What can hang from each mark:
j735: j513
j528: j276 j453 j513
j149: j276 j308 j404 j516 j663
j404: j276 j663
j363: j513 j663 j832 j947
j513: j453 j528 j735
j947: j513
j453: j513 j516 j832
j308: j363 j513 j516 j528
j832: j363 j663 j947
j516: j363
j276: j149 j663
j663: j276 j363 j832

Each row was made from one small tree. Brackets hold a mark, then the marks that hang from it, in the order of their numbers. Every link used is in the known rows. Write each row's tree.
Known rows:
[j308 [j516 [j363 j832]] [j528 j276 j513]]: [ -13   -5  152  422  -98  161   37   51   51   32   93   23   88  -70
  293  -12  139   79  -86  131  -93 -443   -6  -15 -292   -1   81   18
  -43  256    2  124   71  -31  160  -37   92  171   40  163  -42  244
  -35  -78  -97  257]
[j149 j276 j308 [j404 j663] j516]: [ -90 -154  272  -92  -44   95  219  273  -84  331  144  228  178  181
   41  221   65   26  -56  -20 -165  -61   61 -171  -32 -265  -27   10
  178  180   94  219 -114 -234 -163   -4   45  -80 -161 -127  244  367
  -92  143  228  143]
[j276 [j663 [j363 j513] j832]]: [-157 -188  142   74 -132   31  -64   59   -1  144   14   43   99  127
   56  -46    6   15 -177  -15   70 -218 -126  -74   16 -181 -141 -151
  -16  274   59  101   49 -144 -124   22  218   60    8   17 -113  156
  -37   54  123  120]
[j832 [j663 j276] [j947 [j513 j453 j528 j735]]]: [-177 -106   12  -67 -221  169   17  312   56  123 -271  -21   97 -176
   40   30 -110   68   12   54  121  -52  128    7   58 -205 -152  -62
  -95  275   55  103 -104 -207 -176  104  134  -44  -51   17   16  182
  -42    1 -105  306]
[j453 j513 j516 [j832 j663 j947]]: [-281    1 -277  105   -4 -122   55  287   50  281  164 -303  163  -79
  134 -104   58 -148  204   75   48  -63  215   76   87  -81 -190   -6
 -289    1  -40  111  191  259 -121  174  267  -31 -165   85  -44  134
  -58  143   -3  182]
[j528 [j276 [j663 [j363 j947] j832]] [j453 j513]]: [ -10 -206  204  -19  -58   47   51  249   19  217   28  -99  318  -58
   36   17  -77  105 -129   68   55  -14 -113 -111 -297  -77 -221  -83
  -30  289  -15   98   41   48 -106  -11  369   29  -13   43 -129  129
 -340 -142   90  247]
[j528 [j276 j149] j453 j513]: [  91 -184   37  115  -91  296  200  195  147   41  -54  -90  278 -205
  102   57  -21  120 -283  189  -33 -139   13  -68 -296   60 -155 -158
  -29  267    8   43   38    2   43  -90  155   50    0   -1   -1  218
 -119  -42  -94  284]
[j663 [j363 j513] j832]: [-105 -131   73   49   89  130 -208    1 -162  162  117  -44  102   71
   36  -93  -20  -19 -229   45  -34 -138   -2  -36   29 -148 -163  -78
 -119  232   50  150   69 -161  -81  -15  145  -14  -10    5 -208   46
  -86  122  -27  113]
[j404 [j276 j149 [j663 j363 [j832 j947]]]]: [-166 -304   16    5 -181  113   45  138  190   13   28   63   91   36
  -53  -91   38   -2 -169   11 -152 -150  -30 -109    5 -141    2  -56
  -39  350   41   78  -82 -131  -74  -33  214   36   53  -52   29  204
   47   74   75  103]
[j663 [j363 [j947 [j513 [j453 j516] j735]]] j832]: [-143   -6   50   49   52  153 -193   13 -191  253   44   56  -37   96
  -65  -42  -95   87  -87  -14   99 -127   37  -79   -6  -94 -144  -58
 -176  406   -6  150  110  -44 -118   -7  237 -254   13   -3 -234   54
 -200  158 -236   94]
[j308 [j363 j663] j516]: [-168 -228   60  320 -206  -53  -19  119   30  139  -64   90   37  229
  276 -143    7  174   84  -77  -38 -393  -79   76  -58    0   41  -89
  -91  140  -31   37  -74  -21 -117 -117  236  135   62  118 -246  257
 -128 -101   72   10]
[j149 j308 [j663 j276]]: [-133 -187  203 -102 -117  116  120   22   -5   62  -45   -4  239  162
   -1  160  -81  -90 -205  -56 -184  -52   12   -6  -83 -131 -112   27
   27  248  115  105  -95 -191 -173  -60   97   45  -81  -56   61  221
   57   20  251  103]
[j516 [j363 j663 [j947 [j513 j453 j735]]]]: [-126  119   99  253 -169  191  121   97   -6   70 -227   47  -39  119
   23   22  -23  317  -72    4   48 -164  110   10 -125  -70  -96 -210
  -88  327  -40   45  -46  -72 -138 -156  309  -36  -30  -70 -198  147
 -119  -39  -70  -71]
[j453 j516 [j832 [j363 j947]]]: [-155  -17 -261   93   38 -116   28   76 -133  204   56 -143   25  -26
  112 -105   54  -77  155    4  -12 -133  180   32  142   42 -145 -125
 -174  163  -28   39  106  187 -104   75  195 -187  -55  114 -182  134
   11  215  -60   19]
[j276 [j149 [j308 j513] [j404 [j663 j832]] j516]]: [-151 -198  132   45  -69  182   95  239    2  200  147   41  -27   75
   83 -138  156   -1 -176   61  -39 -262   27  -25   80 -204  -43 -100
   56  222   77  193   34 -121 -184  -70  159 -131 -136  -67  153  367
   98  258  -19  108]
[j663 j276 [j832 [j947 j513]]]: [ -39 -164   84 -194  156   85 -107   85   72   77   86 -141  124  -45
   55  119  -57   46 -251   39 -125  -41  105   35   -9 -173 -119  106
 -131  247  -24  114   24  -81  -62  -50  101   45  -25  -24   13   59
   12  117   11  213]
[j528 [j453 j516 [j832 j363 j663]] [j513 j735]]: [-160  -69 -217  141 -237   45  130  173   19  279  -42 -145  -42 -253
  196  -48   -9  -88   60  109  252 -109   72  -44  -45  -31 -286 -140
 -228  177   21   32   94  152   32  153  221 -174 -121   39  -92  238
 -155  -34 -222  266]
[j528 [j276 [j663 j363 j832]] [j513 j453 j735]]: [ -84 -139  225  136 -293  386   49   99   24  128  -84  103  189  -32
  120  183   30  -34 -233   74  120 -152  -88 -212 -203  -73 -238 -232
 -121  556   -3   34   53 -138   32   19  124   19   51 -107  -36  167
 -191  -72 -186  300]
[j453 j516 [j832 j363]]: [-148  -27 -274  126   16  -99   58    8  -88  191   97  -81   13   -8
  160  -60   33 -154  120   16   48 -127  153   34  157   28 -138 -141
 -207  137  -13   40   77  179 -108   77  149  -98  -82   98 -109  153
   48  185  -36   70]
[j516 [j363 [j513 [j528 j276]] j947]]: [ -65   94   99  204  -18  221  104  157 -108   36  -90  -68  206    5
   22  -28  -36  164 -127   97 -127 -209  152   -4  -89  -83   -1 -150
    2  218   74  110   21 -174  -86  -84  192  -53  -22   19 -220   89
  -34   23 -105   46]
[j308 [j363 [j513 j453] [j663 j832]] j516 j528]: [-126 -161  111  393 -212  -14 -253   92  -59  141  -17   51    6   92
  372 -176  111  137   85   17   32 -531  -83  -49    4  -63  -32 -113
  -85  177   25  214  -14   42  -76  -57  240  141  -25  138 -262  305
 -198  -44  -18  184]
[j149 j308 j516 [j663 j363 j832]]: [-161 -262  185  -70  -59   87  -68  -40 -182  392  148   86  107  243
  -84   68  -70  -74 -106  -58  -75 -149 -148  -93  -87 -187  -29   61
   41  384  203  231   63 -265 -188    4  108 -171  -83  -76  -16  183
  -64   98  257   24]
[j735 [j513 [j453 [j832 j363]] [j528 [j276 j149]]]]: [ -90 -140  -98    4 -305  176  120   39 -119   11  -91   16  313 -224
  180   33  -19  -70 -111  263  115  -92  127 -129   33  -22  -31 -293
 -170  338   84   60  -26    4  -62  128  150 -110 -264  -38  -29  108
 -124  221 -269  272]
[j832 [j663 j363] [j947 [j513 j453]]]: [-174 -208  -80   56 -150  137  -95  290    2  162 -191  -54   27 -103
   -6  -65   41  128   26   54  141   13   49   36  -43   35 -173  -67
 -161  260   14   89 -111 -164 -153  212  223   43   49  140 -102  147
 -138  -83  143   99]
[j404 [j276 j149] [j663 j363]]: [-226 -247   61   51 -178  162   89  227  232    1  -27  146   63  152
  -71  -98   35   29 -195   17 -248 -110  -24 -109  -17 -196    3 -105
 -110  322   16  157 -135 -193 -130  -90  212  105   55  -13   56  262
   35    9  -46  123]
[j947 [j513 j453 j735]]: [ -57  110   26  254  -91  261   78   60   71   -1 -105  169  -47   76
   18  154  -36  110  -29  -29  169 -221  132  -81   12 -150  -82 -242
 -125  292  -31   44  -21  -14  -93  -37  134  -72 -137  -92    3  187
  -57   50 -178  169]
[j947 [j513 [j528 j276] j735]]: [ -31   78  159  166  -86  197   73  120   52   -7 -102  141  112   23
   77  160 -169   72  -72   47   57 -285   25  -89  -44 -294   44 -157
   -4  257  116   86   27 -177 -124  -99   54 -104 -103    6    0  230
   37   98 -349  349]
[j453 [j513 j528] [j516 j363] [j832 j663]]: [-333  182 -184  241 -121  -56  172   96  -85  299  135 -104   78  -13
  172 -109  -92 -149  142  142  208 -138  174   63   86 -208 -102   -9
 -329   19   61  161  253  175 -162   99  310   -4 -230   67 -119  159
  -40  154 -253  268]
[j276 [j149 j516 [j663 [j832 j363]]]]: [ -81 -260  -91   66 -240   87   21   61  -27  230   37   31    5  123
  -30  -97   39   14 -130   74 -107 -294  -63   34   60 -137   30 -117
   59  326  108  188   -5 -109 -165 -145  133 -129  -30  -93   56  224
  118  269   76   61]
[j528 [j276 [j663 j363 [j832 j947]]] j513]: [ -53 -282  176   25 -150  200   -8  177   91  104    5  -95  267  -76
  135  134   79    9 -265  106  -61 -127 -128 -117 -265    3 -147  -62
  -89  407   32   47   81 -173   47   63  105  120  124   59  -32  146
  -90  -65    2  245]
[j735 [j513 [j453 j516] j528]]: [-125    5  -98   20 -218   55  138  -48  -99  100  -73  109  238  -49
   98  100 -184  -36   -9   96  193 -150  178 -144   46    4   85 -198
 -205  263   89  115  -21    2 -112  158   70 -213 -262  -35   15   43
 -142  166 -304  180]
[j404 j276 [j663 [j363 j513 j947] j832]]: [-253 -196  220  -68  -18   79 -133  266   66  107   -9  -44  112  152
  -22    1   76   43 -170   -6 -319  -75   26 -147  -15 -327 -118  -20
 -129  358   35  227  -11 -179  -55  -33  239   31   15  -47  -99  169
 -118   -1  -83  131]
[j832 [j663 j363] j947]: [-142 -303  -96  -34 -133   68  -94  265   20  156 -119 -128   62  -95
   -8 -195   23   37   29   40    2   18   54   69  -73   72 -118  -12
  -76  159   36   47 -176 -251 -130  205  136   -1  108  177 -124   77
  -25 -117  209   38]
[j947 [j513 j453 [j528 j276] j735]]: [ -36  115  132  196 -128  290   80   82  -11   26 -174  207  118    8
   64  201 -148   84  -21   41  166 -230   92 -144  -31 -229  -50 -260
  -64  363   74   90   15 -123 -126  -48   76  -96 -140  -55  -11  196
  -71   66 -350  348]
[j363 [j513 [j453 j516 j832] j735] j663 j947]: [-264  152   23  187 -116   42   21  247 -148  242 -245 -104  232   67
  105  -56    6  164   98  -45  -25 -246  181  -89  162 -213 -340 -411
  -29  317  -30  102  135  104 -186 -132  284 -223 -132 -159 -268  195
 -184  203 -125   14]
[j516 [j363 [j663 j276] j832 [j947 j513]]]: [-158   66  182  138    9   70   77   79  -41   80 -182  -72  112   80
  103    0  -38  346 -223   41 -148 -114   90   74 -109 -211 -169  -39
  -80  310  -40   96   52  -70  -95 -283  358  128   41  -56 -251  178
 -113  163    8   -5]
[j832 [j363 [j513 [j528 j276] j735] j663] j947]: [ -59 -229  -75   31 -235   54  -75  347  -75  104 -270 -220  249 -182
  147 -117   28   28   46   54 -148 -145   42  -26   27  -62 -166 -337
   26  274  105   74 -149 -274 -176  -34   88 -102   10   82 -129  124
  -59   38  -74  104]
[j276 [j149 j308 j404] j663]: [-128 -223   92   84 -221  152  253  114   71   29   -9  112  104   38
   49 -102   99  -10 -128   29  107 -224   -3  -54   43  -75  -82 -192
  150  189   60    5  -85 -142 -162  -59  243  -22  -65   -4  118  369
  143  161  154   82]
[j516 [j363 [j663 j276] [j947 [j513 j528 j735]]]]: [-158   99  174  116 -154  116  147  120  -22   71 -211   44   56   65
   39    2 -159  288 -171   24  -35 -182   37   26  -74 -219  -39  -89
  -55  285   22   82  -15 -180 -193 -230  268  -28  -11  -37 -170  176
  -38   39 -176   60]
[j735 [j513 [j453 [j516 j363]] [j528 j276]]]: [-105   28   -6   53 -230  179  205   -9 -109   99  -78  110  321  -66
  123  172 -185  -20 -104  170  147  -85  156 -124  -61   50   98 -187
 -194  352   91  125  -64  -21 -108   96  120 -152 -196  -51   -7   55
 -191   74 -278  177]

Which tree is each row?
[  25 -140  192  129 -271  233  251  232  228   76 -121   11  236 -139
  133  188  -50   83 -174   70  106 -178  -91 -180 -330  -65 -169 -218
   30  340   22  -15  -13  -47   53   -9  157  -11  -12  -45   35  256
 -167 -227  -71  322]	[j528 [j276 j663] j453 [j513 j735]]
[ -38   67   57  169 -102  175  115  155   17   39   46    4  235   -6
   64    8 -136  -88    7   49  -12 -223  106 -100  -71 -252  -11 -158
 -103  142   44   81   52 -100 -118  -78   70  -86 -164  -27    0   95
  -45   82 -377  344]	[j453 [j513 [j528 j276] j735]]
[ -92 -207  -20  -18  114  126 -263   98 -108  174  140 -160  147  -22
   -6 -131   32    8 -177   56  -91  -85   37  -37  -18  -47 -156  -73
 -114  239   41  143   38 -188  -49   76  132  -60   16   50 -192  -23
  -96   76   59   72]	[j663 [j363 j513] [j832 j947]]
[ 122  -87   62  201 -179  265  108  162  111  -22   49   21  112 -308
  163  -54   54   60 -172  222   63 -288  -15 -187 -241   13  -44 -120
   62  180   45   91 -107  -59   69  -43   71  -93  -29   76   88  328
   -4  -56 -235  403]	[j308 [j528 [j276 [j149 j404]] j453 [j513 j735]]]
[ -16 -138  253  117   23   96   75  113 -132   78  131   81  174  -62
  234    3  129  -85   50   33   -2 -249   53  -72 -107   -1   14   24
  141  117   57   70 -149 -142  -43   30   51  -38  -75  164  100  352
   22  -80   88  202]	[j149 [j308 j516 [j528 j276]] j404]
[-133 -270  285  -94 -146   48   33  217 -154  272  122  115   82  160
  199  131  156  -87  -57   13 -131  -41   69  -44  -66 -187 -133   20
   91  199   51  173 -138 -159  -63   57  128   24 -141    0  144  305
 -151   53  127  206]	[j149 j276 [j308 j516] [j404 [j663 [j832 j363]]]]
[-167    8 -145   56 -140   54  148  -25  -37   94   42   16  215  -44
  141  121  -24  -57  -42  113  153  -85  209 -103   64   37  -31 -200
 -260  244  -19   55   16  197  -42  168  163 -144 -277  -91   -3   79
 -149  164 -111   99]	[j735 [j513 [j453 j516 j832]]]
[-146 -142  131   53 -338   49   96  147 -248  207   87  234  236  168
   25  117   61   71 -231  106 -144    3  -84 -120 -103  -81  -53  -29
   97  187   90  164 -267 -211  -88    9   79   18   14  -80   78  292
  -79   72  207  187]	[j149 j276 j404 [j663 j363]]
[ -47   28   41   77  -50  191   67  -43 -136   94  -92  103  282  -66
  149  107  -67  -29   69  110  123  -97  196 -165  -31 -115 -183 -282
  -96  310   59   45   85  -35  -56  102   44    4 -187  -19 -119   82
  -52   55 -169  345]	[j513 [j453 j832] [j528 j276]]
[ -36 -121   86   62 -187  134  127   97  -38  141  -81  128  286   54
   22   17 -151   39  -76  100  -97 -293  -31  -73  -50 -194   96 -157
  130  298  187  163   13 -238 -184 -119   12  -94  -45  -10   30  214
  112  167 -118  274]	[j513 [j528 [j276 [j149 j516 j663]]]]
[-120  -57  186   44 -270   78  160   83 -241  412  229  232  108  230
   45  248   70  108 -216  139 -133  -96  -29  -89  -93 -236   67   82
  136  273  124  271 -142 -160  -54  -88   90  -77  -88 -270  161  285
  -65  128  229  127]	[j149 j276 j404 [j516 j363] [j663 j832]]
[-149  116 -108  239  -22   93  105   96   79   47  231  -96   88    4
  102  -55   60 -119   38   49   33 -197  176  -58   32 -257 -149 -169
 -225   39  -76    4  168  163  -16    7  191  -49 -275  -84  -42  112
   -5  145 -191  240]	[j453 [j513 j735] j832]
[-203  -58  106  208 -185  122    4  157  -60  130 -149   78  164   78
  -12 -124   42  143  -52  -59   48 -243  -29 -149   17 -175 -226 -313
   29  387    1   66   46 -116  -91   -9  301  -67   27  -40 -217  177
 -163  133   59   61]	[j276 [j663 [j363 [j513 j453 j735] j832 j947]]]
[ -82 -161   83  -78   25  218  205   91  -36   17   47   43  208  -50
   36  -60  -33  -38 -284   53  -95  -74  114   19   97 -101 -121  -23
   16  164  -14   45 -112 -151 -168 -176  137    8  -32  -58   91  263
  112  207   39  139]	[j663 [j276 [j149 j308 j404]]]
